(in the rows, 128 means zero)
Facts:
rivol τ [rabro, drebro, korik]
misek τ [skemar, pafel, bimuk]
skemar τ [diruk, bregrem]
zunor τ [drelolum]
sufek τ [gustol, pliflis]
brazevom τ [brozen]
pidodres τ [farus]
vegel τ [plufal, vikles]
sastegror τ [brazevom]
groflik τ [befir, fidi, depak]
depak τ [skemar, korik]
divik τ [rabre, lakla]
dritru τ [vikles]
farus τ [vobrin]
fidi τ [skemar, traflar]
kuflo τ [drebro, puzegra]
pudre τ [linik]
trubrevo τ [pugo, dukun]
pluple τ [pamek, dritru, brozen]
trere τ [brodeplom]
vosti τ [pluple, vedron]
briga τ [farus]
zipel τ [rabro, drebro]
pugo τ [skemar, bregrem, rabar]
pamek τ [teflen]
rabar τ [porol, teflen, plipudrer]
drebro τ [porol]
bregrem τ [pafel, puzegra]
bobruk τ [dritru, misek, gibrolu]
stigir τ [rivol]
gibrom τ [fidi, gustol, vosti]
treste τ [drebro, klimol]
rabro τ [porol, diruk]
tuguk τ [drelolum, grotun]
stubu τ [pluple, pidodres]
monas τ [rabro, plipudrer]
butri τ [grotun, rabar]
befir τ [farus]
drogal τ [tizim, vani]
lakla τ [grotun]
neluk τ [monas, pluple, sogofir, trere, teflen]
grotun τ [gruflom, pliflis]
veklus τ [butri]
stori τ [butri, tizim]
tatazem τ [malogrem]
plipudrer τ [trotor, vani]
rogrum τ [skemar, tatazem]
dukun τ [noklil, gibrolu]
malogrem τ [zunor]
gruflom τ [brozen]
teflen τ [linik, plipudrer]
toflu τ [vani]
trenos τ [gibrom]
noklil τ [plufal, rabar]
vedron τ [rabro, pluple, dritru]
grusto τ [bimuk]
voska τ [drebro, luskan]
vodufe τ [zipel, befir, noklil, misek, drelolum, stori, malogrem]
stusar τ [repluflal]
kopul τ [butri]
letas τ [pluple]
vobrin τ [diruk]
vani τ [linik]
gramus τ [divik]
porol τ [pafel, plipudrer]
fesko τ [porol, diruk]
rabre τ [bimuk]
brodeplom τ [porol]
repluflal τ [butri]
traflar τ [pamek]
plufal τ [rabar]
tiko τ [pudre, bobruk]
klotrudrom τ [trenos]
druven τ [drelolum, stubu]
korik τ [bimuk]
puzegra τ [diruk]
Ψ stusar <- plakek
Ψ gibrolu <- rivol
Ψ toplil <- stistak
Ψ statra <- stistak, sogofir, pliplir, dritru, kuflo, trubrevo, gibrolu, zeskegro, vosti, rakek, drebro, stigir, stori, trenos, voska, toplil, kopul, brobakil, vani, gramus, dazum, rabre, druven
Ψ brobakil <- sogofir, pudre, tuguk, fufan, lakla, vedron, taskedral, drelolum, letas, gramus
Ψ traflar <- gadil, treste, gustol
Ψ zeskegro <- demin
Ψ rakek <- briplopo
Ψ sogofir <- ploza
Ψ brazevom <- vegel
Ψ pamek <- sastegror, plufal
Ψ gibrom <- sastegror
Ψ pliplir <- dritru, pluple, luskan, vani
Ψ vedron <- zeskegro, drelolum
Ψ skemar <- sesken, drogal
Ψ puge <- zipel, fesko
Ψ trubrevo <- drebro
Ψ dazum <- gibrom
Ψ fufan <- skiru, linik, repluflal
Ψ grusto <- butri
Ψ kuflo <- butri, letas
Ψ malogrem <- butri, skadum
Ψ bobruk <- neluk, plitadem, vani
Ψ vani <- neluk
Ψ plipudrer <- pliflis
Ψ denamu <- vikles
Ψ zunor <- vikles
Ψ rivol <- vikles
Ψ tiko <- luskan
Ψ lakla <- trenos, korik
Ψ flodrur <- stevor
Ψ plumar <- voska
Ψ stigir <- voska
Ψ stori <- voska
Ψ skiru <- kluma
Ψ fluflok <- rabre
Ψ neluk <- gustol
Ψ gramus <- korik
{plakek, rivol, stistak, flodrur, skemar, zunor, sufek, pidodres, ploza, depak, dritru, pluple, sesken, briga, pugo, drebro, skiru, monas, befir, drogal, fufan, neluk, plipudrer, rogrum, vikles, malogrem, luskan, trenos, vedron, vodufe, kopul, letas, gramus, porol, linik, dazum, brodeplom, traflar, plufal, klotrudrom, druven} ε 7
{misek, sogofir, brazevom, gadil, groflik, fluflok, farus, pudre, trere, vosti, zipel, bobruk, gibrom, rabro, stubu, bimuk, lakla, grotun, tatazem, zostogi, pliflis, dukun, noklil, stevor, voska, stusar, klimol, toplil, drelolum, brobakil, vobrin, vani, rabre, repluflal, tiko, gustol} ε 631
{pliplir, puge, demin, briplopo, vegel, tizim, sastegror, divik, plumar, denamu, fidi, kuflo, trubrevo, gibrolu, zeskegro, brozen, pamek, rakek, rabar, bregrem, stigir, treste, tuguk, trotor, butri, veklus, stori, gruflom, teflen, toflu, grusto, kluma, diruk, taskedral, skadum, plitadem, statra, pafel, fesko, korik, puzegra} ε 819

Known rows:
skiru: [102 206 126 150 161 153 100  48  79 192 105 122 160 118 155 113 185  66
 109 156 108 149 167  73 143 103]
farus: [169  97 145 174 141 125 137 133 147 102 112 101 150 130 113 177 147 180
 171  84 174 133 125 111  78  91]
brozen: [159 145 114 102 115 127 106 148 113 171 133 162 113 144 124  96 137 113
 118 138 177 157 150  85 143 129]
tatazem: [148 107 151 160 146 108 134 146 154  95  95 115 153 113 101 163 138 149
 139 124 131 111 128 159 129  97]
brobakil: [ 94 147 155  71  73 137 149  99 181  76 179 109 136  90 143 131 176 111
 183 126  74 159 146 171 128 174]
pafel: [131 131 150 141 148 136 140 159 157  95 105 134 156 112  96 158 103 140
 111 149 153 127 154 145 143 103]
plumar: [142 134 150 133 152 128 139 166 161  96 112 138 153 111  92 143 118 153
 128 142 160 135 158 144 148  99]
brazevom: [163 123  83 133  97 105  89 129 104 170 123 141 108 150 120 101 147 120
 122 122 165 139 118  90 129 122]
vosti: [ 84 137 142 165 113 132 134 133 162 121 182 107 157  80 101  97 163 180
 188 101  78  89 127 212 134 151]
flodrur: [166 138 118  98 136 128 118 139 118 172 133 151 115 171 127  95 123 106
 101 145 174 154 145  78 139 118]
trenos: [ 90 126 147 150 130 137 144 143 162 106 169 103 145  91 129 141 154 161
 171 127  84 113 115 177 119 143]
fluflok: [139 133 154 140 143 130 142 160 166  91 101 137 158 102  97 149 123 148
 125 142 160 129 158 145 146  94]
bobruk: [165 162 140 170 133 130 143 109  99  73  90 164 155 156  87 124 123 148
 160 135 109 122 129 202 115 104]
denamu: [141 134 147 139 151 129 136 158 162  99  95 150 153 109  99 143 124 151
 125 143 157 139 163 145 142  98]
teflen: [193 137  88 104 133  94 117 104  82 110 158 101 129 176 157  98  51 156
  78 116  85 113 151  69 136 123]
bregrem: [139 115  85 102 116 140 117 117 109 161 129 114 104 188 120 116 127  89
  91 140 162 137  77  83 106 121]
misek: [144 106 142 153 105 121 138 134 164 100  98 100 170 132 105 189 118 116
 109 165 125  85  80 188 130  97]
repluflal: [110 142  90 125 173 135  90  76  69 192  96 149  92 165 156 126 182  69
 131 124  69 154 150  76 131 109]
pidodres: [192 104 127 152 114 118 103 101  89 177 148 102 114 180 147 107 143 163
 156  97 177 149  88  73  78 110]

Rows:
No name comes twice in this set of rows, the named rows included.
[172 119 154 145  58  74 144  79 163  67 130 105 145 100 168 158 123  98
 137 101  66 129 154 104 117 150] : pudre
[ 95 122 149 106  77 118 148  94 182  70 163 102 130  87 146 149 160 119
 166 117  69 137 115 175 123 168] : gramus
[144 188 143 149 141 143 115  64  79 181 138 109 162 127 174 102 164  99
  97 162  94 147 164  80 144 104] : linik
[113 116 140 163  62 113 137 130 150 107 105 107 163 107 132 182 112  84
 117 167  98  83  91 200 145 131] : korik
[125  95  77  73 176  99 101 153  77 183 111 185  72 197 163 133 165 104
 116 106  70 146  91  87 138 150] : butri
[ 93  87 143 165 139 148 140 154 149 101  91 103 138 132 103 190 128 126
 112 144 180  95  75 149  81 105] : skemar
[124 187 148  97  66 133 130  38 109 167 126 127 124 115 165 109 176  57
 129 134  95 154 153  80 131 144] : fufan
[ 99 134 130 137  95 141 142 138 159 135 171  95 177  80 121 165 134 149
 142 165  73  89  59 200 147 134] : rabre

The same elements again, as new rows of numbers:
Known rows:
zipel: [148  76 132 151 101 132  91 179 127 177 111 114 120 146 124 150 178  76
 149 120 130 155 100 152 142 161 114 156]
groflik: [133  83 159 153 139 133 117 175 113 169 118 106 104 142 136 135 174  94
 139 103 100 168 120 134 141 128 120 142]
pliplir: [141 120 115 149 161 110  48 143 153 145  96 144 164 110  97 153 204  67
 123 112 114 158 146 105  32 149  94 160]
taskedral: [119 103 166 105 132 129 107 163 173 188 147 154 127 121 148 116 161  69
 167 152 112 179 117 116 132 162 122 194]
plitadem: [124 104 145 128 159 146 118 145 120 221 128 131 143 128 134 118 191  85
 160  42 143 172 114 150 124 137 116 184]
stevor: [127  94 140 152 130 138  88 147 128 176 136 136 120 133 141 142 181  86
 140 106 128 163 116 142 127 152 123 173]
repluflal: [118  48 136 122 131 149  82 183 162 114 139 111 150 104 168 159 193  92
 121  90 123 175 122 160 154 147 131 158]
kluma: [120  79 149 149 133 145  86 156 139 153 140 127 130 111 155 143 186  96
 128  98 132 160 111 152 135 153 128 168]
butri: [146  71 126 141 118 134  87 165 136 172 135 133 128 158 131 156 186  82
 156 100 121 178 128 152 142 150 114 157]
porol: [132  80 138 142 121 136 113 161 112 172 122 128 120 165 152 140 188  71
 140 118 109 171  97 155 133 131 103 127]
gibrom: [128  82 137 165 114 142 103 156 129 201 126 116 133 139  98 152 170 110
 148 122 141 154 132 155 188 156 113 180]
kopul: [120  77 110 139 117 134  73 169 162 143 123 145 133 144  92 140 196  90
 124 118 112 180 191 137  84 130  82 165]
brozen: [124  84 145 156 131 136 110 133 125 171 137 129 136 162 148 166 189  89
 157 108  95 175  99 149 150 124 102 129]
trere: [122  88 142 146 120 132 119 155 114 162 118 131 116 150 145 142 187  81
 141 114 108 176 101 153 140 130 109 135]
vedron: [108  96 166  99 124 120 129 177 175 178 128 127 135 128 131 120 156  63
 173 178 104 189 119 108 163 163 117 190]
brodeplom: [123  87 142 145 114 134 113 162 114 167 115 124 116 157 145 139 185  75
 141 109 107 173 106 155 139 131 104 136]
toflu: [129  91 129 143 118 127 108 167 111 148 121 131 110 150 148 139 183  84
 132 105 114 184 120 157 142 127 119 146]
plipudrer: [130  83 130 142 116 133 110 163 111 160 126 129 117 162 154 141 187  73
 142 115 110 181 109 160 142 129 110 131]
gramus: [115  89 137 112 144 132  88 172 200 182 136 147 134 140 102 120 177  80
 131 149  94 182 163 104 110 149  98 174]

Rows:
No name comes twice in this set of rows, the named rows included.
[130  80 135 144 132 129  98 149 115 185 132 126 141 151 137 152 184  78
 149 126 128 169 127 156 150 149 118 147] : vikles
[140  75 136 144 153 144 100 150 121 215 137 129 124 164 151 143 186  75
 131 112  95 165 107 141 132 137 110 112] : bimuk
[118  95 161 159 139 132 114 146 117 168 124 122 118 143 129 149 175  93
 138 106 100 169 114 135 152 129 115 145] : klotrudrom
[146  83 112 148  99 119  84 178 126 151 118 128 114 141 124 150 178  81
 145 112 129 173 123 157 149 156 123 173] : drogal
[110  93 165 119 126 123 121 167 162 163 125 127 136 134 128 133 167  73
 168 150 107 182 122 122 160 151 116 182] : letas
[137  71 152 104 136 131 107 171 161 202 152 136 143 141 149 142 166  66
 192 151 110 178 110 118 132 155 105 167] : drelolum
[110  99 134 155 125 141  90 138 141 163 131 157 123 137 116 131 194 101
 107 129 105 169 163 129  63 112  84 145] : statra
[141 108 102 108 177 119 106 149 122 194  97 126 178 136 110 121 219  43
 153  54 140 184 150 141  87 133  93 166] : vani
[126  99 144 118 172 136 143 165  98 210 116 115 128 155 132 108 189  84
 143  49 123 184 136 149 152 118 118 154] : bobruk
[139 104 137 163 115 132  93 140 113 179 134 141 109 139 145 148 174  99
 134 106 115 161  91 147 131 148 122 159] : puge
[ 91  62 206 168 117 148  76 171 133 162 105 124  82 168 132 131 185  38
 165  85 127 174 150 140 128 177 119 147] : treste
[126  83 157 151 146 131 118 158 115 176 126 115 118 146 137 141 176  87
 142 114 100 166 115 135 142 130 115 129] : fidi
[129  84 134 145 122 120 104 172 121 156 120 122 122 137 130 138 177  82
 139 112 127 175 140 148 149 148 122 160] : vegel

Now the same elements, written a new way:
Known rows:
sastegror: [114 116 200 114 153 187 154 119 134 109 144 135 169 153 155 114  87  70
 154 141  87 147  90  99 100 139 154 132 138 160  99]
porol: [123 124 188 106 156 169 162  97 110 120 126 153 156 155 139 131 108  80
 147 119 105 131 101 103  99 163 131 162 159 141  89]
druven: [125 109 165 108 167 166 132 106 136 108 136 125 153 193 163  94  74  77
 140  95 133 137  60  47  87 144 144 157 129 143 129]
flodrur: [116 137 180  97 161 166 156  99 118 117 137 145 160 163 138 138 114  90
 152 122 102 141  74 104  99 146 150 154 146 146  91]
klotrudrom: [119 132 180  99 161 166 156  99 118 117 137 143 161 163 138 138 112  90
 152 121 103 141  76 101  98 149 147 153 147 145  89]
statra: [128 121 159  99 178 164 137  96 123 112 138 132 154 200 151 110  86  90
 145  92 136 129  58  54  93 150 142 160 133 140 125]
briga: [119 133 176 100 151 174 150 105 111 106 139 133 165 163 144 131 106  98
 152 118 112 134  63  98  86 169 156 166 148 139  73]
traflar: [110 152 192 113 113 143 171  90 115 110 108 136 155 152 154 158  94  81
 125  97  92 172  61  78  84 135 122 156 122 124  82]
sesken: [114 126 187 107 146 179 155 121 136 108 133 134 164 149 149 115 101  72
 150 128  92 148  86 104 100 141 159 140 151 155 101]
rabro: [129 131 176 108 168 166 156  96 112 115 136 160 160 148 140 132 110  66
 145 114 100 130  89 101 103 159 132 155 153 150  93]
brobakil: [133  93 178 115 144 142 135  86 181  79 166 116 104 190 138  98  68  53
 140  91 132 126  70  44  94 116 152 198 118 136 117]
gustol: [104 139 197 124 118 157 160  91 124 110 121 135 156 142 171 139  81  72
 133 112  90 188  74  79  76 124 131 169 113 147  90]
vosti: [135  99 170 103 159 153 125 114 136 112 131 128 154 196 164  96  70  73
 138  87 123 132  49  39  95 144 137 144 127 135 121]
dritru: [127 101 156  99 149 153 125 118 139 119 110 126 154 174 161  92  97  83
 133  75 121 148  57  73  91 145 156 168 157 148 122]
groflik: [119 130 179 102 159 167 155  97 116 117 136 141 162 164 138 138 111  93
 152 118 104 137  69 101  93 153 152 155 148 143  85]
gibrom: [114 111 203 118 156 195 154 124 135 108 148 131 175 155 158 111  77  65
 157 146  86 146  89  95 101 136 156 121 130 164 102]
ploza: [116 121 187 110 148 170 152 107 135 109 138 135 154 158 147 123  98  75
 148 125 100 151  80  94  92 138 152 157 139 150  96]
sufek: [117 135 180  97 163 164 157  98 119 118 139 145 160 164 138 138 110  92
 152 121 104 142  74 102  99 146 146 153 145 146  89]
fesko: [124 122 183 120 152 184 158 117 132 106 131 143 166 138 147 113  98  56
 141 118  93 137 101 106 104 152 148 142 156 161 104]

Rows:
No name comes twice in this set of rows, the named rows included.
[123 117 193 114 152 165 164  95 118 123 122 146 157 165 134 132 100  94
 142 117 107 130  99 102 101 168 125 161 168 138  80] : rabar
[122 111 175 109 156 170 141 106 143 103 141 123 150 182 159 100  75  70
 145 104 118 139  72  62  94 136 150 156 129 147 123] : zeskegro
[129  90 205 107 113 129 149  95 184  82 171 129 106 152 130 123  84  40
 146 114  80 124  76  87 113 108 152 180 130 135  73] : vedron
[119 119 175 109 161 167 139 104 125 107 136 138 154 173 164  99  86  70
 144 113 117 137  74  69  86 146 141 155 134 140 116] : voska
[103 151 193 124 108 153 168  97 126 102 110 130 151 142 167 139  85  70
 124 105  93 183  72  76  76 125 128 161 117 133  94] : gadil
[100 152 192 124 106 150 168  97 119  99 111 136 149 133 173 131  86  60
 125 110  91 177  78  79  74 127 122 163 119 127  95] : treste
[128 135 175 106 172 171 156  96 121 116 141 149 161 158 131 144 113  78
 148 113 103 140  76 101 102 151 149 154 145 156  93] : diruk
[123 112 171 115 162 168 139 104 121 107 132 145 150 169 169  86  79  55
 140 106 124 126  89  62  88 154 125 162 140 137 127] : drebro
[118 124 189 114 158 166 161  91 123 120 130 136 161 168 134 136 102 103
 143 115 103 136  77 103  95 154 138 155 160 142  80] : noklil
[121 109 200 113 129 147 154  88 175  84 167 127 112 155 125 125  95  57
 149 120  98 138  86  93 100 113 158 192 133 144  82] : taskedral
[114 107 200 123 124 143 158  80 185  78 174 121 109 153 126 118  85  54
 144 121  95 135  87  96 100 108 156 196 135 140  81] : lakla
[117 109 197 119 130 145 154  86 178  84 169 126 113 154 129 121  89  59
 146 122  98 138  85  94  99 113 155 194 134 141  81] : tuguk

